Below is a small trained network, with its code and all its weights. Each question gives an input and a class and asks what happens when units are switched off, that is, made to give their printed mean instead of their output.

import numpy as np


def w(rows, s, z=0):
    codes = np.array(rows[::2]) - 128.0
    scale = np.full(codes.shape[1], s)
    scale[-1] = z or s
    return codes * scale


def f(y):
    return y / 2 * (1 + np.tanh(0.7978845608 * (y + 0.044715 * y**3)))


def log_softmax(a):
    a = a - a.max(-1, keepdims=True)
    return a - np.log(np.exp(a).sum(-1, keepdims=True))


def net(x, mask):
    res = np.array(x, float).reshape(1, 3) / 4 @ E
    y = f(res @ A[0][:, :-1].T + A[0][:, -1])
    res = res + np.where(mask, y, B[0][:, -1]) @ B[0][:, :-1]
    return log_softmax(res[-1] @ U[:, :-1].T + U[:, -1])


A, B = {}, {}
E = w([
[29,180,62,81],'x0',
[2,59,104,197],'x1',
[159,208,39,237],'x2',
],0.01)
A[0] = w([
[144,104,132,77,121],'n1',
[151,60,177,217,74],'n2',
[94,43,130,170,132],'n3',
[107,61,89,136,148],'n4',
[92,180,94,75,83],'n5',
[62,203,120,94,140],'n6',
[71,125,3,144,111],'n7',
[154,193,55,198,101],'n8',
[159,136,56,204,155],'n9',
[81,84,124,157,178],'n10',
[92,96,140,155,61],'n11',
[180,96,155,186,83],'n12',
[85,71,113,184,143],'n13',
[101,80,152,61,33],'n14',
[183,174,90,70,138],'n15',
[87,44,201,32,21],'n16',
[147,101,138,70,3],'n17',
[154,82,202,199,93],'n18',
[209,148,150,50,192],'n19',
[79,96,142,164,127],'n20',
[159,214,142,86,118],'n21',
[57,155,66,81,113],'n22',
[195,71,146,142,78],'n23',
],0.013,0.0052)
B[0] = w([
[184,105,169,82,168],'n1',
[90,32,168,216,177],'n2',
[252,123,68,60,182],'n3',
[179,93,109,116,163],'n4',
[146,46,126,242,181],'n5',
[75,7,140,202,201],'n6',
[199,44,210,139,222],'n7',
[93,176,235,52,240],'n8',
[195,203,229,21,222],'n9',
[190,103,66,76,181],'n10',
[182,105,98,146,146],'n11',
[121,36,168,213,172],'n12',
[220,86,112,40,184],'n13',
[148,134,207,171,187],'n14',
[198,30,119,139,210],'n15',
[116,216,254,48,249],'n16',
[189,97,184,73,157],'n17',
[54,32,150,216,180],'n18',
[187,30,50,102,250],'n19',
[180,98,44,98,168],'n20',
[195,37,117,128,205],'n21',
[94,35,166,203,208],'n22',
[107,46,141,162,177],'n23',
],0.008,0.013)
U = w([
[148,164,244,101,193],'0',
[197,91,86,115,57],'1',
[78,61,170,213,89],'2',
[145,116,139,111,208],'3',
[61,214,91,172,3],'4',
[32,211,83,173,3],'5',
],0.011,0.0059)

Each question gives the input, the list of numbers given to net, and the class t.
The units are the neurons (one row each of A and B). Each row of codes is followed by its name. A weight is (code - 128) times the scale printed after its matrix; where a second scale follows, it is the last column's (A, B and U).
mask holds one flag per neuron, in row order. A switched-off neuron (its flag False) gives its mean, the last column of its row in B, instead of its output. The means were averaged over made-up inputs and are rounded, as every weight is.
A unit's drop is (log p(t) with every unit on - log p(t) with that unit switched off) / (log p(t) with every unit on - log p(t) with every unit switched off).
The circuit of an input: a set's keep is (log p(t) with only the set's units on - log p(t) with every unit switched off) / (log p(t) with every unit on - log p(t) with every unit switched off). Starting from the 12 units with the biggest drops (on a tie, the unit counted first), units are removed one at a time, each time the one whose removal leaves the highest keep (on an exact tie, the one counted first), for as long as the keep stays at least 0.8.
circuit, biggest first: the units of the circuit, biggest drop first
k most important neurons: the k neurons with the biggest drops, biggest first
drop when u is switched off: that unit's drop, to one decimal
input [8,-3,7], class 2: circuit, biggest first -> n6
input [1,4,4], class 0: 3 most important neurons -> n19, n9, n8
input [7,8,-6], class 1: 4 most important neurons -> n3, n10, n13, n20
input [-5,6,7], class 0: 3 most important neurons -> n9, n8, n19
input [-7,-5,5], class 2: 3 most important neurons -> n12, n18, n16
input [-8,-7,-1], class 2: 3 most important neurons -> n18, n12, n23
input [1,7,6], class 1: 2 most important neurons -> n16, n20
input [-6,6,6], class 0: 2 most important neurons -> n9, n8
input [6,5,-7], class 0: 2 most important neurons -> n16, n19
input [0,-4,-3], class 1: 3 most important neurons -> n19, n8, n9
input [-4,4,2], class 1: 2 most important neurons -> n3, n13
input [7,4,7], class 0: 2 most important neurons -> n9, n8
input [-8,-8,-3], class 1: drop when n19 is switched off -> 1.2
input [4,1,-2], class 2: circuit, biggest first -> n9
input [3,8,-6], class 1: drop when n20 is switched off -> 0.2
input [-4,1,5], class 0: drop when n17 is switched off -> 0.0
